Below are the code and all the weights of a small trained network. Each question names an input and a class and asks about switching units off, where a switched-off unit gives its printed mean instead of its output.

import numpy as np


def w(rows, s, z=0):
    codes = np.array(rows[::2]) - 128.0
    scale = np.full(codes.shape[1], s)
    scale[-1] = z or s
    return codes * scale


def norm(h):
    return h / np.sqrt((h * h).mean(-1, keepdims=True) + 1e-5)


def f(y):
    return np.maximum(y, 0)


def log_softmax(a):
    a = a - a.max(-1, keepdims=True)
    return a - np.log(np.exp(a).sum(-1, keepdims=True))


def net(x, mask):
    res = np.array(x, float).reshape(1, 6) / 4 @ E
    u = 0
    for l in range(3):
        y = f(norm(res) @ A[l][:, :-1].T + A[l][:, -1])
        res = res + np.where(mask[u : u + 6], y, B[l][:, -1]) @ B[l][:, :-1]
        u += 6
    return log_softmax(norm(res)[-1] @ U[:, :-1].T + U[:, -1])


A, B = {}, {}
E = w([
[110,104,140,23,255,124,121],'x0',
[38,92,123,181,188,110,97],'x1',
[58,172,185,52,79,129,161],'x2',
[165,154,25,66,136,117,162],'x3',
[68,171,128,72,144,153,75],'x4',
[61,181,165,102,194,241,42],'x5',
],0.0054)
A[0] = w([
[107,194,55,251,74,255,69,123],'0.n1',
[125,108,200,143,128,209,109,135],'0.n2',
[144,115,91,85,167,36,117,252],'0.n3',
[67,125,55,108,97,141,87,124],'0.n4',
[86,23,134,108,5,180,185,109],'0.n5',
[126,112,177,196,113,92,168,48],'0.n6',
],0.0056,0.0029)
B[0] = w([
[69,99,76,172,50,94,58,254],'0.n1',
[112,119,90,106,90,80,136,206],'0.n2',
[170,81,118,105,130,179,105,244],'0.n3',
[126,136,170,137,108,164,112,169],'0.n4',
[81,160,254,85,115,99,143,188],'0.n5',
[118,142,128,135,177,60,175,169],'0.n6',
],0.0089,0.0041)
A[1] = w([
[85,165,149,192,159,71,246,37],'1.n1',
[80,95,109,109,255,108,5,253],'1.n2',
[215,70,92,166,194,78,104,154],'1.n3',
[80,138,187,98,80,121,203,226],'1.n4',
[40,85,133,226,63,132,213,93],'1.n5',
[157,146,164,117,139,167,216,42],'1.n6',
],0.007,0.0022)
B[1] = w([
[140,55,137,153,174,8,88,157],'1.n1',
[84,105,215,87,148,204,216,255],'1.n2',
[187,60,37,106,98,170,154,204],'1.n3',
[197,232,86,151,254,84,66,202],'1.n4',
[137,107,189,139,106,109,77,199],'1.n5',
[168,111,88,130,71,157,93,145],'1.n6',
],0.0089,0.007)
A[2] = w([
[86,155,101,184,63,156,58,90],'2.n1',
[206,161,98,47,157,101,97,98],'2.n2',
[96,185,103,218,50,164,89,67],'2.n3',
[195,74,121,140,133,139,161,39],'2.n4',
[95,122,113,98,186,141,124,4],'2.n5',
[127,111,129,255,193,101,108,172],'2.n6',
],0.0087,0.0035)
B[2] = w([
[99,91,87,115,9,140,105,247],'2.n1',
[108,212,83,108,145,136,119,255],'2.n2',
[47,134,107,162,88,91,100,238],'2.n3',
[159,129,89,184,110,123,134,221],'2.n4',
[126,163,198,135,143,203,138,169],'2.n5',
[184,90,201,195,158,116,144,241],'2.n6',
],0.011,0.004)
U = w([
[186,116,183,189,149,22,134,131],'0',
[128,212,79,67,130,107,104,183],'1',
[43,85,99,204,2,114,54,8],'2',
[208,107,22,116,91,155,233,136],'3',
[77,87,201,48,196,206,217,166],'4',
],0.0085,0.0013)

Each question gives the input, the list of numbers given to net, and the class t.
The units are the neurons (one row each of A and B). Each row of codes is followed by its name. A weight is (code - 128) times the scale printed after its matrix; where a second scale follows, it is the last column's (A, B and U).
mask holds one flag per neuron, layer by layer. A switched-off neuron (its flag False) gives its mean, the last column of its row in B, instead of its output. The means were averaged over made-up inputs and are rounded, as every weight is.
A unit's drop is (log p(t) with every unit on - log p(t) with that unit switched off) / (log p(t) with every unit on - log p(t) with every unit switched off).
The circuit of an input: a set's keep is (log p(t) with only the set's units on - log p(t) with every unit switched off) / (log p(t) with every unit on - log p(t) with every unit switched off). Starting from the 12 units with the biggest drops (on a tie, the unit counted first), units are removed one at a time, each time the one whose removal leaves the highest keep (on an exact tie, the one counted first), for as long as the keep stays at least 0.8.
circuit, biggest first: the units of the circuit, biggest drop first
most important unit: the unit with the biggest drop
top k neurons: the k neurons with the biggest drops, biggest first
k most important neurons of layer l: the k neurons of layer l with the biggest drops, biggest first
drop of u: that unit's drop, to one decimal
input [0,1,2,-8,-1,3], class 0: 2 most important neurons of layer 2 : [2.n6 2.n3]
input [-4,-7,3,4,-4,8], class 2: circuit, biggest first : [0.n1]
input [4,-5,3,-7,6,-8], class 1: circuit, biggest first : [2.n2 1.n4]
input [-3,3,-2,2,6,-6], class 3: circuit, biggest first : [0.n1 2.n3]
input [-3,-8,7,8,-1,-5], class 1: circuit, biggest first : [1.n4 2.n2 0.n5]
input [0,3,7,0,-8,7], class 0: circuit, biggest first : [1.n4 0.n3 2.n6]
input [4,2,7,4,2,-7], class 1: top 2 neurons : [1.n2 2.n2]
input [-2,-8,8,-7,-6,2], class 0: 2 most important neurons of layer 0 : [0.n3 0.n6]
input [2,-2,-5,-4,1,0], class 3: top 3 neurons : [1.n3 0.n5 2.n4]
input [-2,-8,5,-4,-6,1], class 0: top 2 neurons : [0.n3 1.n1]
input [-6,2,5,4,6,-6], class 1: top 2 neurons : [1.n4 2.n2]
input [-5,-5,4,8,-8,0], class 1: 3 most important neurons of layer 1 : [1.n4 1.n3 1.n2]
input [-8,5,-2,8,-5,-7], class 0: 2 most important neurons of layer 1 : [1.n1 1.n5]
input [-1,2,1,1,6,2], class 4: top 2 neurons : [1.n2 2.n4]
input [-3,-5,0,-2,6,-5], class 1: most important unit : 2.n2
input [7,4,-5,-4,2,-5], class 4: drop of 1.n2 : 1.0
input [1,7,-3,2,0,-1], class 4: drop of 1.n2 : 0.6
input [0,-4,8,4,-1,-8], class 1: drop of 0.n5 : 0.1
input [-8,3,6,-4,4,-5], class 0: 2 most important neurons of layer 1 : [1.n4 1.n1]
input [4,-7,7,2,-5,2], class 1: most important neuron of layer 1 : [1.n2]
